Here is a tiny trained network, its code and every weight. The questions are about switching its units off for an input and a target symbol, where a switched-off unit gives its printed mean instead of its output.

import numpy as np


def w(rows, s, z=0):
    codes = np.array(rows[::2]) - 128.0
    scale = np.full(codes.shape[1], s)
    scale[-1] = z or s
    return codes * scale


def norm(h):
    return h / np.sqrt((h * h).mean(-1, keepdims=True) + 1e-5)


def f(y):
    return y / 2 * (1 + np.tanh(0.7978845608 * (y + 0.044715 * y**3)))


def softmax(a):
    e = np.exp(a - a.max(-1, keepdims=True))
    return e / e.sum(-1, keepdims=True)


def log_softmax(a):
    a = a - a.max(-1, keepdims=True)
    return a - np.log(np.exp(a).sum(-1, keepdims=True))


def net(x, mask):
    ids = ['ΓΛΠαβδεζημξστφψω'.index(c) for c in x.split()]
    T = len(ids)
    res = E[ids] + P[:T]
    u = 0
    for l in range(2):
        q, k, v = (norm(res) @ M[l].T for M in (Q, K, V))
        z = softmax(np.where(np.tri(T) > 0, q @ k.T / 4**0.5, -1e9)) @ v
        res = res + np.where(mask[u], z, O[l][:, -1]) @ O[l][:, :-1]
        u += 1
        y = f(norm(res) @ A[l][:, :-1].T + A[l][:, -1])
        res = res + np.where(mask[u : u + 16], y, B[l][:, -1]) @ B[l][:, :-1]
        u += 16
    return log_softmax(norm(res)[-1] @ U[:, :-1].T + U[:, -1])


Q, K, V, O, A, B = {}, {}, {}, {}, {}, {}
E = w([
[69,158,70],'Γ',
[216,90,129],'Λ',
[96,102,203],'Π',
[12,141,158],'α',
[93,123,199],'β',
[171,240,9],'δ',
[124,91,58],'ε',
[94,167,193],'ζ',
[114,15,209],'η',
[158,125,44],'μ',
[16,84,208],'ξ',
[117,91,81],'σ',
[60,92,75],'τ',
[156,121,45],'φ',
[159,18,84],'ψ',
[107,59,132],'ω',
],0.011)
P = w([
[157,52,28],'0',
[171,82,74],'1',
[186,107,113],'2',
[188,121,138],'3',
[197,134,162],'4',
[204,144,180],'5',
[210,152,196],'6',
[215,158,207],'7',
[217,166,216],'8',
[220,172,226],'9',
[218,180,234],'10',
[224,183,243],'11',
[226,184,251],'12',
[224,198,250],'13',
],0.0022)
Q[0] = w([
[133,212,120],'0.h0',
[156,90,131],'0.h0',
[2,42,166],'0.h0',
[182,151,193],'0.h0',
],0.012)
K[0] = w([
[116,215,136],'0.h0',
[150,95,124],'0.h0',
[68,7,153],'0.h0',
[138,142,213],'0.h0',
],0.012)
V[0] = w([
[89,155,140],'0.h0',
[4,190,116],'0.h0',
[105,103,43],'0.h0',
[147,83,52],'0.h0',
],0.0028)
O[0] = w([
[149,134,178,95],'0.h0',
[135,195,253,99],'0.h0',
[49,203,102,246],'0.h0',
[51,172,54,250],'0.h0',
],0.0033,0.0012)
A[0] = w([
[223,163,157,182],'0.n0',
[129,153,109,72],'0.n1',
[123,104,108,71],'0.n2',
[115,158,91,45],'0.n3',
[115,142,100,2],'0.n4',
[142,127,112,92],'0.n5',
[117,96,120,26],'0.n6',
[146,165,198,171],'0.n7',
[144,135,110,70],'0.n8',
[224,185,56,151],'0.n9',
[50,118,187,118],'0.n10',
[93,254,151,157],'0.n11',
[114,191,56,66],'0.n12',
[124,113,140,84],'0.n13',
[31,130,160,126],'0.n14',
[64,22,164,68],'0.n15',
],0.0082,0.00091)
B[0] = w([
[185,69,163,125],'0.n0',
[129,140,131,130],'0.n1',
[124,145,91,146],'0.n2',
[153,158,151,151],'0.n3',
[144,143,141,133],'0.n4',
[129,127,114,129],'0.n5',
[120,145,95,139],'0.n6',
[169,115,61,136],'0.n7',
[132,127,117,125],'0.n8',
[106,106,63,203],'0.n9',
[85,64,95,187],'0.n10',
[3,140,46,218],'0.n11',
[182,181,174,218],'0.n12',
[127,130,124,127],'0.n13',
[90,42,171,197],'0.n14',
[65,175,59,254],'0.n15',
],0.012,0.0032)
Q[1] = w([
[81,1,134],'1.h0',
[108,167,122],'1.h0',
[59,144,199],'1.h0',
[69,110,147],'1.h0',
],0.015)
K[1] = w([
[18,47,103],'1.h0',
[115,196,129],'1.h0',
[96,128,253],'1.h0',
[58,150,155],'1.h0',
],0.013)
V[1] = w([
[133,50,86],'1.h0',
[139,222,253],'1.h0',
[153,62,177],'1.h0',
[145,162,230],'1.h0',
],0.005)
O[1] = w([
[195,180,153,167],'1.h0',
[28,61,3,2],'1.h0',
[172,172,29,70],'1.h0',
[84,105,7,22],'1.h0',
],0.0045,0.0047)
A[1] = w([
[139,140,119,100],'1.n0',
[144,9,78,221],'1.n1',
[137,172,138,121],'1.n2',
[184,162,162,61],'1.n3',
[164,107,216,219],'1.n4',
[100,20,24,143],'1.n5',
[125,138,60,5],'1.n6',
[176,170,160,31],'1.n7',
[105,216,194,160],'1.n8',
[124,121,128,102],'1.n9',
[134,167,118,79],'1.n10',
[128,149,143,172],'1.n11',
[176,116,136,79],'1.n12',
[89,93,163,136],'1.n13',
[138,156,128,97],'1.n14',
[152,154,73,61],'1.n15',
],0.012,0.0014)
B[1] = w([
[120,120,142,128],'1.n0',
[178,141,248,248],'1.n1',
[142,104,147,154],'1.n2',
[78,105,71,194],'1.n3',
[85,193,160,181],'1.n4',
[231,104,99,255],'1.n5',
[115,165,152,142],'1.n6',
[77,96,102,178],'1.n7',
[231,80,152,233],'1.n8',
[126,129,127,125],'1.n9',
[135,124,152,148],'1.n10',
[144,118,132,145],'1.n11',
[125,143,88,161],'1.n12',
[115,177,145,241],'1.n13',
[128,112,144,136],'1.n14',
[112,146,190,176],'1.n15',
],0.015,0.0029)
U = w([
[229,119,186,155],'Γ',
[96,173,210,101],'Λ',
[28,170,140,186],'Π',
[70,60,144,142],'α',
[130,124,117,60],'β',
[159,248,86,49],'δ',
[106,40,78,255],'ε',
[131,123,115,69],'ζ',
[131,121,116,73],'η',
[112,135,75,226],'μ',
[93,39,173,75],'ξ',
[169,30,115,122],'σ',
[130,119,119,67],'τ',
[106,133,72,221],'φ',
[129,122,115,59],'ψ',
[225,128,40,142],'ω',
],0.014,0.0035)

Each question gives the input, a string of symbols that net reads in full, and the target symbol t.
The units are the heads (4 rows each of Q, K, V and O) and the neurons (one row each of A and B). Each row of codes is followed by its name. A weight is (code - 128) times the scale printed after its matrix; where a second scale follows, it is the last column's (O, A, B and U).
mask holds one flag per unit, layer by layer, with each layer's heads first. A switched-off unit (its flag False) gives its mean, the last column of its rows in O or B, instead of its output. The means were averaged over made-up inputs and are rounded, as every weight is.
A unit's drop is (log p(t) with every unit on - log p(t) with that unit switched off) / (log p(t) with every unit on - log p(t) with every unit switched off).
The circuit of an input: a set's keep is (log p(t) with only the set's units on - log p(t) with every unit switched off) / (log p(t) with every unit on - log p(t) with every unit switched off). Starting from the 12 units with the biggest drops (on a tie, the unit counted first), units are removed one at a time, each time the one whose removal leaves the highest keep (on an exact tie, the one counted first), for as long as the keep stays at least 0.8.
circuit, biggest first: the units of the circuit, biggest drop first
most important unit: the unit with the biggest drop
top k neurons: the k neurons with the biggest drops, biggest first
top k neurons in layer l: the k neurons of layer l with the biggest drops, biggest first
drop of u: that unit's drop, to one decimal
input δ φ μ δ Π β α ε, target ε: top 2 neurons -> (0.n11, 0.n9)
input τ Γ ξ ω ω Π ξ ψ Γ Γ, target Π: top 4 neurons -> (1.n5, 0.n11, 1.n1, 0.n14)
input Γ ω α ω Γ ξ ε Π Γ Π σ, target σ: most important unit -> 0.n11
input Π τ ψ, target Γ: top 2 neurons -> (0.n12, 0.n3)
input σ β ξ η Γ ε ω ω, target ω: circuit, biggest first -> (0.n15, 1.n5)
input ψ σ σ φ ε η ψ, target Λ: top 4 neurons -> (0.n12, 0.n11, 1.n1, 0.n10)
input Γ ψ ψ Γ ω δ Γ, target Π: top 2 neurons -> (0.n11, 1.n5)
input β ζ β ψ Λ Γ η φ ψ η, target Λ: top 3 neurons in layer 1 -> (1.n4, 1.n8, 1.n13)
input ψ Π δ φ τ, target Γ: top 2 neurons -> (1.n8, 0.n11)
input Γ Γ ψ Π Γ ξ μ ω ε Π ψ, target Λ: top 4 neurons -> (0.n12, 0.n11, 0.n10, 1.n1)
input Γ Γ β Λ ζ, target Γ: top 3 neurons -> (0.n11, 0.n7, 0.n12)
input φ δ Γ, target Γ: top 2 neurons -> (1.n8, 0.n12)
input φ ζ ω ω Γ ε φ φ τ, target Γ: top 3 neurons -> (0.n11, 1.n8, 1.n3)
input δ φ ψ, target Γ: top 3 neurons -> (0.n12, 1.n1, 0.n15)
input τ Γ Γ, target Λ: top 2 neurons -> (0.n11, 1.n5)
input ξ ψ Γ, target Γ: top 3 neurons -> (1.n8, 0.n11, 0.n15)
input Γ μ Γ ψ σ, target σ: top 2 neurons in layer 0 -> (0.n9, 0.n11)
input Γ ψ Γ η Γ ψ Γ η ψ Γ σ ζ, target Γ: top 4 neurons -> (0.n7, 0.n11, 0.n12, 1.n5)
input ξ Γ Γ, target Λ: top 4 neurons -> (0.n11, 1.n5, 1.n3, 0.n12)
input ψ ψ ψ, target Π: top 2 neurons in layer 1 -> (1.n8, 1.n5)
input δ Γ σ ε μ Γ σ δ ξ φ ψ φ φ ω, target ω: most important unit -> 1.n5
input ψ τ Γ Γ η Γ τ η ψ φ ψ, target Π: top neuron in layer 1 -> (1.n4)
input ω δ ω Γ ζ η ψ δ ε Λ ε η, target Λ: drop of 0.n9 -> 0.7
input ξ ξ ω ψ μ ξ ψ Γ τ Γ Γ ε, target ε: drop of 0.n9 -> 0.4
